Small tables with named rows and columns. After each table, cells are looked up by row and column.

Galogir:
	Fot	Lav	Tiso	Lumusu	Bik	Goz	Rok	Deropon	Letasib	Povarar
Karizuz	5.5	8.4	4.0	7.6	6.1	5.4	4.8	5.9	6.7	4.1
Notonek	7.0	5.9	7.1	4.9	5.3	7.1	4.5	3.7	4.1	7.9
Supoki	3.6	5.2	4.8	6.0	7.4	1.7	5.2	5.1	4.0	5.3
Zup	6.3	5.1	5.4	6.4	4.1	7.4	5.5	5.7	5.3	8.5
Sani	5.8	3.1	4.2	5.4	3.0	3.9	6.5	7.8	6.0	4.8
Poz	3.7	3.9	4.1	3.6	4.7	5.7	5.0	7.5	2.3	5.1
Rubikip	6.1	2.9	5.8	4.1	5.2	5.5	5.7	4.4	3.7	8.4
Ruri	7.1	6.8	6.0	7.7	5.4	3.5	6.0	7.0	5.1	6.5
Zisen	3.9	4.3	4.6	6.0	4.1	6.2	4.7	6.8	3.3	8.1

What is the Deropon of Supoki in Galogir?
5.1
What is the Fot of Rubikip in Galogir?
6.1
What is the Letasib of Zisen in Galogir?
3.3
What is the Deropon of Karizuz in Galogir?
5.9
What is the Fot of Zup in Galogir?
6.3
What is the Povarar of Ruri in Galogir?
6.5
Row with the largest Bik: Supoki

Medar =
|  | Nomot | Vufomo | Vani | Kude | Vebo | Fudifu |
|---|---|---|---|---|---|---|
| Tisi | 0.593 | 0.506 | 0.344 | 0.905 | 0.511 | 0.160 |
| Boz | 0.427 | 0.545 | 0.281 | 0.491 | 0.557 | 0.474 |
| Gefepor | 0.602 | 0.481 | 0.433 | 0.418 | 0.355 | 0.634 |
| Bot | 0.071 | 0.466 | 0.452 | 0.299 | 0.405 | 0.472 |
| Dozukav | 0.621 | 0.568 | 0.389 | 0.284 | 0.727 | 0.510 |
| Viteru | 0.495 | 0.596 | 0.197 | 0.668 | 0.413 | 0.791 |

What is the Fudifu of Viteru in Medar?
0.791
What is the Vufomo of Boz in Medar?
0.545
What is the Vufomo of Tisi in Medar?
0.506
What is the Vebo of Dozukav in Medar?
0.727
What is the Vebo of Viteru in Medar?
0.413
What is the Kude of Boz in Medar?
0.491
What is the Vufomo of Bot in Medar?
0.466
What is the Kude of Tisi in Medar?
0.905
What is the Fudifu of Tisi in Medar?
0.160
What is the Vani of Boz in Medar?
0.281
What is the Nomot of Dozukav in Medar?
0.621
What is the Vufomo of Gefepor in Medar?
0.481
What is the Nomot of Tisi in Medar?
0.593
What is the Vani of Dozukav in Medar?
0.389
What is the Vani of Viteru in Medar?
0.197
What is the Nomot of Gefepor in Medar?
0.602
What is the Nomot of Bot in Medar?
0.071
What is the Vani of Bot in Medar?
0.452
What is the Vufomo of Dozukav in Medar?
0.568

Busof:
|  | Sonedi | Sunasim | Ter | Vuv | Vob | Goz |
|---|---|---|---|---|---|---|
| Gis | -6.592 | -6.526 | -6.537 | 23.694 | 23.719 | -6.472 |
| Dak | 62.514 | 62.961 | 62.858 | -45.845 | -45.596 | 63.156 |
| Nad | 64.121 | 64.573 | 64.469 | -47.457 | -47.205 | 64.768 |
| Zug | 68.807 | 69.264 | 69.161 | -52.148 | -51.891 | 69.459 |
| Gibep | 29.656 | 30.026 | 29.935 | -12.906 | -12.712 | 30.207 |
| Zama | -36.284 | -36.560 | -36.495 | 53.784 | 53.625 | -36.667 |
| Fik | -5.500 | -5.421 | -5.435 | 22.586 | 22.618 | -5.360 |
| Nove | 69.115 | 69.578 | 69.472 | -52.462 | -52.202 | 69.775 |

Goz of Dak = 63.156
Goz of Gibep = 30.207
Ter of Fik = -5.435
Sunasim of Fik = -5.421
Vob of Zug = -51.891
Sonedi of Zug = 68.807
Vuv of Nove = -52.462
Vob of Nad = -47.205
Sonedi of Nad = 64.121
Sonedi of Dak = 62.514
Ter of Zug = 69.161
Ter of Nad = 64.469
Goz of Nove = 69.775
Vob of Gibep = -12.712
Sunasim of Zug = 69.264
Sonedi of Fik = -5.500
Vob of Gis = 23.719
Sunasim of Gis = -6.526
Vuv of Gis = 23.694

Natul
columns: Fakag, Tunik, Dud
Zusa: [-0.1, -0.2, -0.5]
Fulitov: [-0.1, -0.3, -0.5]
Fuvofe: [0.5, -0.9, -0.2]
Nor: [0.3, 0.5, 0.5]
Rel: [0.1, -0.4, -0.3]
Sen: [-0.1, 0.4, 0.1]
Vaz: [0.0, 0.6, 0.3]

What is the Tunik of Vaz in Natul?
0.6
What is the Fakag of Nor in Natul?
0.3
What is the Dud of Nor in Natul?
0.5
What is the Fakag of Fulitov in Natul?
-0.1
What is the Tunik of Zusa in Natul?
-0.2
What is the Dud of Vaz in Natul?
0.3
What is the Dud of Sen in Natul?
0.1
What is the Tunik of Rel in Natul?
-0.4
What is the Tunik of Fulitov in Natul?
-0.3
What is the Dud of Zusa in Natul?
-0.5
What is the Fakag of Sen in Natul?
-0.1
What is the Tunik of Sen in Natul?
0.4
Row with the largest Tunik: Vaz

Faz.tsv
	Surut	San	Vefuzup	Modud	Zil	Ses
Fis	152	50	142	115	235	132
Mav	152	49	141	115	235	132
Mir	128	233	139	166	43	148
Navarib	128	233	139	166	43	148
Zuriz	152	51	141	115	233	132
Tebab	152	52	141	115	233	132
Metuda	152	49	141	115	235	132
Pel	152	50	141	115	234	132
Zirepak	128	233	139	166	43	148
Lomez	152	49	141	115	236	132
Lusug	152	49	141	115	236	132
Tumepab	152	50	141	115	235	132
Duv	128	233	139	166	43	148
Foto	152	50	141	115	235	132

Modud of Pel is 115
San of Mir is 233
San of Tebab is 52
Zil of Tebab is 233
Surut of Lomez is 152
Zil of Pel is 234
Modud of Zirepak is 166
Zil of Metuda is 235
Ses of Tebab is 132
Surut of Metuda is 152
Vefuzup of Zirepak is 139
Surut of Tumepab is 152

Table Metani
,Vonik,Gugin,Guvefal,Rapu,Zipof,Fidal
Lopiga,94,45,89,40,60,19
Nuvalav,82,75,49,36,35,12
Rikeb,90,25,89,47,74,33
Fur,89,64,70,34,46,9
Fura,63,54,13,31,72,91
Demavo,64,30,21,41,83,91
Sivede,85,14,79,51,88,51
Bis,67,77,16,23,59,83
Kiz,73,7,64,53,95,69
Pid,66,15,41,48,91,85
Gar,71,98,35,16,52,73

Fura, Zipof: 72
Gar, Rapu: 16
Demavo, Guvefal: 21
Sivede, Fidal: 51
Pid, Vonik: 66
Sivede, Gugin: 14
Fur, Gugin: 64
Fur, Guvefal: 70
Lopiga, Vonik: 94
Lopiga, Gugin: 45
Sivede, Zipof: 88
Bis, Zipof: 59
Kiz, Vonik: 73
Rikeb, Fidal: 33
Gar, Guvefal: 35
Fur, Vonik: 89
Bis, Vonik: 67
Bis, Guvefal: 16
Fura, Vonik: 63
Fura, Gugin: 54

